Here is a tiny trained network, its code and every weight. The questions are about switching its units off for an input and a target symbol, where a switched-off unit gives its printed mean instead of its output.

import numpy as np


def w(rows, s, z=0):
    codes = np.array(rows[::2]) - 128.0
    scale = np.full(codes.shape[1], s)
    scale[-1] = z or s
    return codes * scale


def norm(h):
    return h / np.sqrt((h * h).mean(-1, keepdims=True) + 1e-5)


def f(y):
    return y / 2 * (1 + np.tanh(0.7978845608 * (y + 0.044715 * y**3)))


def softmax(a):
    e = np.exp(a - a.max(-1, keepdims=True))
    return e / e.sum(-1, keepdims=True)


def log_softmax(a):
    a = a - a.max(-1, keepdims=True)
    return a - np.log(np.exp(a).sum(-1, keepdims=True))


def net(x, mask):
    ids = ['ΔΘΣΦαβγεζηλμξτψω'.index(c) for c in x.split()]
    T = len(ids)
    res = E[ids] + P[:T]
    u = 0
    for l in range(3):
        q, k, v = (norm(res) @ M[l].T for M in (Q, K, V))
        z = softmax(np.where(np.tri(T) > 0, q @ k.T / 2**0.5, -1e9)) @ v
        res = res + np.where(mask[u], z, O[l][:, -1]) @ O[l][:, :-1]
        u += 1
        y = f(norm(res) @ A[l][:, :-1].T + A[l][:, -1])
        res = res + np.where(mask[u : u + 4], y, B[l][:, -1]) @ B[l][:, :-1]
        u += 4
    return log_softmax(norm(res)[-1] @ U[:, :-1].T + U[:, -1])


Q, K, V, O, A, B = {}, {}, {}, {}, {}, {}
E = w([
[45,113,110,177],'Δ',
[127,58,127,108],'Θ',
[83,118,95,158],'Σ',
[153,190,109,124],'Φ',
[51,61,53,74],'α',
[96,215,118,160],'β',
[119,154,124,157],'γ',
[22,41,64,110],'ε',
[189,124,184,22],'ζ',
[88,230,113,107],'η',
[157,59,109,95],'λ',
[126,141,171,227],'μ',
[127,9,60,81],'ξ',
[223,178,176,101],'τ',
[47,209,80,159],'ψ',
[90,89,133,118],'ω',
],0.016)
P = w([
[247,32,85,159],'0',
[122,125,150,119],'1',
[195,136,63,124],'2',
[122,126,151,121],'3',
[177,164,72,145],'4',
[123,127,151,121],'5',
[148,143,50,189],'6',
[123,127,153,122],'7',
[155,158,93,187],'8',
[122,128,152,122],'9',
[144,162,89,193],'10',
[120,130,153,122],'11',
],0.014)
Q[0] = w([
[178,248,172,132],'L0H0',
[39,248,77,213],'L0H0',
],0.012)
K[0] = w([
[254,233,161,174],'L0H0',
[12,224,104,244],'L0H0',
],0.0069)
V[0] = w([
[38,252,174,119],'L0H0',
[141,62,164,18],'L0H0',
],0.0039)
O[0] = w([
[141,113,162,142,199],'L0H0',
[23,254,125,174,6],'L0H0',
],0.0069,0.0024)
A[0] = w([
[130,185,181,113,121],'L0N0',
[217,142,255,174,134],'L0N1',
[111,141,188,181,48],'L0N2',
[199,121,60,205,254],'L0N3',
],0.0086,0.0039)
B[0] = w([
[126,99,107,196,135],'L0N0',
[95,176,89,54,177],'L0N1',
[165,230,130,170,126],'L0N2',
[34,113,2,77,255],'L0N3',
],0.01,0.0077)
Q[1] = w([
[161,173,80,129],'L1H0',
[131,254,190,106],'L1H0',
],0.0059)
K[1] = w([
[171,250,2,137],'L1H0',
[138,115,98,106],'L1H0',
],0.0055)
V[1] = w([
[254,115,116,205],'L1H0',
[238,135,141,235],'L1H0',
],0.0051)
O[1] = w([
[197,254,58,154,29],'L1H0',
[38,132,86,32,3],'L1H0',
],0.0057,0.0051)
A[1] = w([
[152,163,182,75,40],'L1N0',
[252,151,31,103,212],'L1N1',
[81,176,160,203,2],'L1N2',
[158,178,189,123,75],'L1N3',
],0.012,0.0034)
B[1] = w([
[57,123,45,67,131],'L1N0',
[63,1,25,205,255],'L1N1',
[167,169,88,135,163],'L1N2',
[2,168,160,253,129],'L1N3',
],0.0098,0.0054)
Q[2] = w([
[199,127,152,165],'L2H0',
[11,144,143,108],'L2H0',
],0.011)
K[2] = w([
[253,187,186,209],'L2H0',
[152,56,53,130],'L2H0',
],0.0042)
V[2] = w([
[60,171,144,239],'L2H0',
[1,203,223,116],'L2H0',
],0.0036)
O[2] = w([
[231,35,190,236,145],'L2H0',
[2,163,70,109,4],'L2H0',
],0.004,0.0025)
A[2] = w([
[221,88,86,179,115],'L2N0',
[181,102,217,132,2],'L2N1',
[129,35,129,26,172],'L2N2',
[124,86,254,71,229],'L2N3',
],0.008,0.0026)
B[2] = w([
[194,72,82,181,180],'L2N0',
[120,241,31,254,122],'L2N1',
[254,201,124,144,253],'L2N2',
[91,147,167,75,172],'L2N3',
],0.0075,0.0037)
U = w([
[130,34,66,136,127],'Δ',
[9,118,93,136,150],'Θ',
[163,168,70,9,48],'Σ',
[225,72,137,60,58],'Φ',
[207,184,162,98,209],'α',
[215,155,114,221,66],'β',
[75,47,196,81,107],'γ',
[95,56,205,221,81],'ε',
[131,132,214,127,254],'ζ',
[144,97,172,24,139],'η',
[98,220,114,169,91],'λ',
[203,39,191,145,108],'μ',
[68,170,167,187,111],'ξ',
[34,148,177,56,155],'τ',
[101,224,118,85,107],'ψ',
[56,132,205,156,166],'ω',
],0.016,0.0049)

Each question gives the input, a string of symbols that net reads in full, and the target symbol t.
The units are the heads (2 rows each of Q, K, V and O) and the neurons (one row each of A and B). Each row of codes is followed by its name. A weight is (code - 128) times the scale printed after its matrix; where a second scale follows, it is the last column's (O, A, B and U).
mask holds one flag per unit, layer by layer, with each layer's heads first. A switched-off unit (its flag False) gives its mean, the last column of its rows in O or B, instead of its output. The means were averaged over made-up inputs and are rounded, as every weight is.
A unit's drop is (log p(t) with every unit on - log p(t) with that unit switched off) / (log p(t) with every unit on - log p(t) with every unit switched off).
The circuit of an input: a set's keep is (log p(t) with only the set's units on - log p(t) with every unit switched off) / (log p(t) with every unit on - log p(t) with every unit switched off). Starting from the 12 units with the biggest drops (on a tie, the unit counted first), units are removed one at a time, each time the one whose removal leaves the highest keep (on an exact tie, the one counted first), for as long as the keep stays at least 0.8.
circuit, biggest first: the units of the circuit, biggest drop first
unit that matters most: the unit with the biggest drop
top k neurons: the k neurons with the biggest drops, biggest first
top k neurons in layer l: the k neurons of layer l with the biggest drops, biggest first
drop when u is switched off: that unit's drop, to one decimal
input ψ γ Σ ψ ε Θ λ ω, target ω: unit that matters most => L0H0
input ω Φ ε ε Φ Φ η γ α Σ, target μ: circuit, biggest first => [L0N3; L1N1; L1N3; L0N1]
input γ ψ λ ψ ε Δ Σ α, target η: top 2 neurons in layer 1 => [L1N1; L1N2]
input ψ ω ψ ψ β τ ψ ε τ ζ, target τ: top 4 neurons => [L0N3; L1N3; L1N0; L1N1]
input Θ γ γ γ ψ ε λ ψ β α μ ξ, target Φ: circuit, biggest first => [L1N1; L0N3; L2N2; L0H0]
input Θ μ Σ ξ ε ψ ψ ψ Σ τ Θ, target Θ: circuit, biggest first => [L0N3; L0H0]
input Σ γ ψ ψ τ ψ ψ μ Θ λ λ, target Θ: circuit, biggest first => [L0H0; L0N3]
input η ζ Θ Δ, target ε: circuit, biggest first => [L0N3; L1N1]
input τ γ α Δ μ Σ τ μ η, target Δ: circuit, biggest first => [L0H0; L1N1]
input Σ ψ λ ω ψ λ Σ λ, target α: top 3 neurons => [L1N1; L0N3; L2N2]
input Δ ζ Δ ζ, target τ: top 4 neurons => [L0N3; L1N3; L1N1; L1N0]
input ψ ω ζ μ, target ψ: top 3 neurons => [L0N1; L1N1; L0N2]
input Φ Θ β α η β τ β τ λ λ ψ, target β: top 3 neurons => [L0N3; L1N2; L0N1]
input ψ ζ ψ ψ ζ ξ ψ μ γ γ, target Σ: top 2 neurons => [L0N1; L2N2]
input Δ Φ ψ ε β μ λ τ, target Θ: top neuron => [L1N3]
input Δ α α ψ ζ ψ, target β: top 3 neurons => [L0N3; L1N2; L1N1]
input ψ ψ Δ ψ Θ μ ψ λ ξ ψ μ, target Θ: top 2 neurons => [L0N3; L0N1]
input Φ ψ ψ η, target ξ: top 3 neurons in layer 1 => [L1N3; L1N1; L1N2]
input γ γ ε α λ λ Δ ψ γ ψ α Σ, target μ: top 3 neurons => [L0N3; L1N1; L0N1]
input τ β μ γ α ψ λ Θ Θ, target Θ: unit that matters most => L0H0
input μ ψ ω τ η β, target λ: top 2 neurons => [L0N3; L0N1]
input τ ξ τ γ ψ γ λ γ β ζ λ ω, target ω: top 2 neurons => [L0N3; L1N1]
input ω ξ ψ Θ λ ψ ψ ε, target γ: drop when L0N3 is switched off => 0.8
input ω γ β ζ Θ λ τ γ ψ Δ ζ, target Θ: drop when L2N2 is switched off => 0.0
input Σ λ γ α ψ Σ ε ψ Σ ε, target γ: drop when L0H0 is switched off => 0.3
